Below are the code and all the weights of a small trained network. Each question names an input and a class and asks about switching units off, where a switched-off unit gives its printed mean instead of its output.

import numpy as np


def w(rows, s, z=0):
    codes = np.array(rows[::2]) - 128.0
    scale = np.full(codes.shape[1], s)
    scale[-1] = z or s
    return codes * scale


def f(y):
    return y / 2 * (1 + np.tanh(0.7978845608 * (y + 0.044715 * y**3)))


def log_softmax(a):
    a = a - a.max(-1, keepdims=True)
    return a - np.log(np.exp(a).sum(-1, keepdims=True))


def net(x, mask):
    res = np.array(x, float).reshape(1, 5) / 4 @ E
    y = f(res @ A[0][:, :-1].T + A[0][:, -1])
    res = res + np.where(mask, y, B[0][:, -1]) @ B[0][:, :-1]
    return log_softmax(res[-1] @ U[:, :-1].T + U[:, -1])


A, B = {}, {}
E = w([
[124,99,58,93,87,107,196],'x0',
[113,116,159,75,186,255,108],'x1',
[48,97,39,33,126,50,150],'x2',
[92,156,147,153,225,159,205],'x3',
[188,103,178,67,68,100,150],'x4',
],0.01)
A[0] = w([
[169,109,154,75,125,152,153,108],'neuron 1',
[125,130,185,62,135,171,138,201],'neuron 2',
[100,134,96,160,160,106,153,254],'neuron 3',
[113,139,99,139,152,116,164,181],'neuron 4',
[135,119,148,71,96,109,125,239],'neuron 5',
[168,126,103,153,60,188,91,129],'neuron 6',
[121,150,77,82,35,73,76,89],'neuron 7',
[66,143,51,101,183,165,89,166],'neuron 8',
[175,105,88,149,68,117,138,15],'neuron 9',
[140,129,205,171,154,153,43,108],'neuron 10',
[153,135,119,187,107,144,188,53],'neuron 11',
[130,110,137,165,153,86,118,120],'neuron 12',
[109,146,145,140,136,104,138,162],'neuron 13',
[167,119,155,95,106,200,123,191],'neuron 14',
[124,117,146,16,125,116,177,94],'neuron 15',
[90,144,103,100,188,129,134,111],'neuron 16',
[139,141,97,138,48,121,113,172],'neuron 17',
[145,119,91,87,87,121,60,116],'neuron 18',
[139,124,121,169,170,155,190,49],'neuron 19',
[79,125,96,100,207,116,128,94],'neuron 20',
[93,133,90,153,175,123,221,127],'neuron 21',
[176,133,130,253,95,84,203,202],'neuron 22',
[89,112,57,115,194,154,68,219],'neuron 23',
[112,157,182,207,181,13,90,59],'neuron 24',
[149,136,143,32,70,104,162,195],'neuron 25',
[168,134,236,186,129,118,70,189],'neuron 26',
[126,111,61,85,32,42,61,68],'neuron 27',
[146,120,53,153,59,110,65,244],'neuron 28',
],0.012,0.0027)
B[0] = w([
[174,125,104,157,101,143,116,157],'neuron 1',
[181,129,96,162,122,147,88,183],'neuron 2',
[127,115,135,115,179,110,171,183],'neuron 3',
[151,112,123,96,166,116,134,165],'neuron 4',
[156,77,136,149,105,109,105,172],'neuron 5',
[71,168,139,106,84,201,131,173],'neuron 6',
[110,82,141,81,142,86,77,219],'neuron 7',
[88,116,142,160,167,193,170,208],'neuron 8',
[126,118,222,86,105,130,155,167],'neuron 9',
[133,217,88,150,158,113,56,216],'neuron 10',
[159,157,130,80,98,103,150,156],'neuron 11',
[110,131,118,151,144,111,137,146],'neuron 12',
[132,110,126,138,153,105,126,143],'neuron 13',
[176,148,174,76,127,157,99,188],'neuron 14',
[179,79,84,205,91,169,135,181],'neuron 15',
[147,113,181,131,177,147,157,174],'neuron 16',
[94,107,170,101,105,120,134,179],'neuron 17',
[107,139,63,126,113,122,51,176],'neuron 18',
[175,156,122,71,177,93,116,168],'neuron 19',
[155,94,204,119,194,152,159,186],'neuron 20',
[157,147,75,61,152,112,152,201],'neuron 21',
[122,148,89,130,66,66,209,225],'neuron 22',
[75,138,127,131,155,207,157,201],'neuron 23',
[97,119,90,254,138,84,148,194],'neuron 24',
[158,58,91,186,65,135,129,197],'neuron 25',
[124,179,207,211,132,106,115,232],'neuron 26',
[102,71,145,54,154,72,60,248],'neuron 27',
[46,109,96,100,97,120,116,208],'neuron 28',
],0.028,0.014)
U = w([
[180,227,148,177,149,173,49,117],'0',
[107,201,121,212,146,69,143,95],'1',
[204,75,76,172,118,171,108,238],'2',
[125,106,82,131,254,192,186,99],'3',
[75,61,109,100,128,101,89,206],'4',
[125,177,152,137,56,131,136,6],'5',
[63,145,87,119,111,215,112,50],'6',
[182,157,39,89,166,85,222,134],'7',
],0.0092,0.0015)

Each question gives the input, the list of numbers given to net, and the class t.
The units are the neurons (one row each of A and B). Each row of codes is followed by its name. A weight is (code - 128) times the scale printed after its matrix; where a second scale follows, it is the last column's (A, B and U).
mask holds one flag per neuron, in row order. A switched-off neuron (its flag False) gives its mean, the last column of its row in B, instead of its output. The means were averaged over made-up inputs and are rounded, as every weight is.
A unit's drop is (log p(t) with every unit on - log p(t) with that unit switched off) / (log p(t) with every unit on - log p(t) with every unit switched off).
The circuit of an input: a set's keep is (log p(t) with only the set's units on - log p(t) with every unit switched off) / (log p(t) with every unit on - log p(t) with every unit switched off). Starting from the 12 units with the biggest drops (on a tie, the unit counted first), units are removed one at a time, each time the one whose removal leaves the highest keep (on an exact tie, the one counted first), for as long as the keep stays at least 0.8.
units of the circuit, in order: the units of the circuit, biggest drop first
most important unit: the unit with the biggest drop
top k neurons: the k neurons with the biggest drops, biggest first
drop when u is switched off: that unit's drop, to one decimal
input [-8,4,5,2,3], class 0: most important unit : neuron 2
input [4,3,-3,-5,6], class 2: top 4 neurons : (neuron 25; neuron 1; neuron 15; neuron 2)
input [-8,-2,4,-2,-3], class 1: top 2 neurons : (neuron 24; neuron 21)
input [-2,-2,-6,-5,4], class 0: top 4 neurons : (neuron 10; neuron 26; neuron 14; neuron 6)
input [0,-1,-5,-7,-6], class 1: top 2 neurons : (neuron 26; neuron 10)
input [-6,-2,-5,-4,5], class 0: top 2 neurons : (neuron 10; neuron 14)
input [7,-6,5,7,-4], class 7: top 2 neurons : (neuron 21; neuron 22)
input [-1,4,1,-3,-3], class 6: top 2 neurons : (neuron 3; neuron 21)
input [8,3,-3,3,2], class 2: top 2 neurons : (neuron 22; neuron 15)
input [-1,-4,-7,-6,0], class 1: top 3 neurons : (neuron 26; neuron 10; neuron 24)
input [-7,0,-3,-5,-5], class 0: top 3 neurons : (neuron 10; neuron 22; neuron 6)
input [4,6,-5,-4,-7], class 0: top 2 neurons : (neuron 10; neuron 28)
input [6,-1,4,7,4], class 7: drop when neuron 18 is switched off : 0.1
input [5,4,7,2,2], class 2: units of the circuit, in order : (neuron 15)
input [0,3,-1,8,7], class 2: drop when neuron 15 is switched off : 0.1
input [7,7,2,-5,3], class 2: drop when neuron 15 is switched off : 0.3
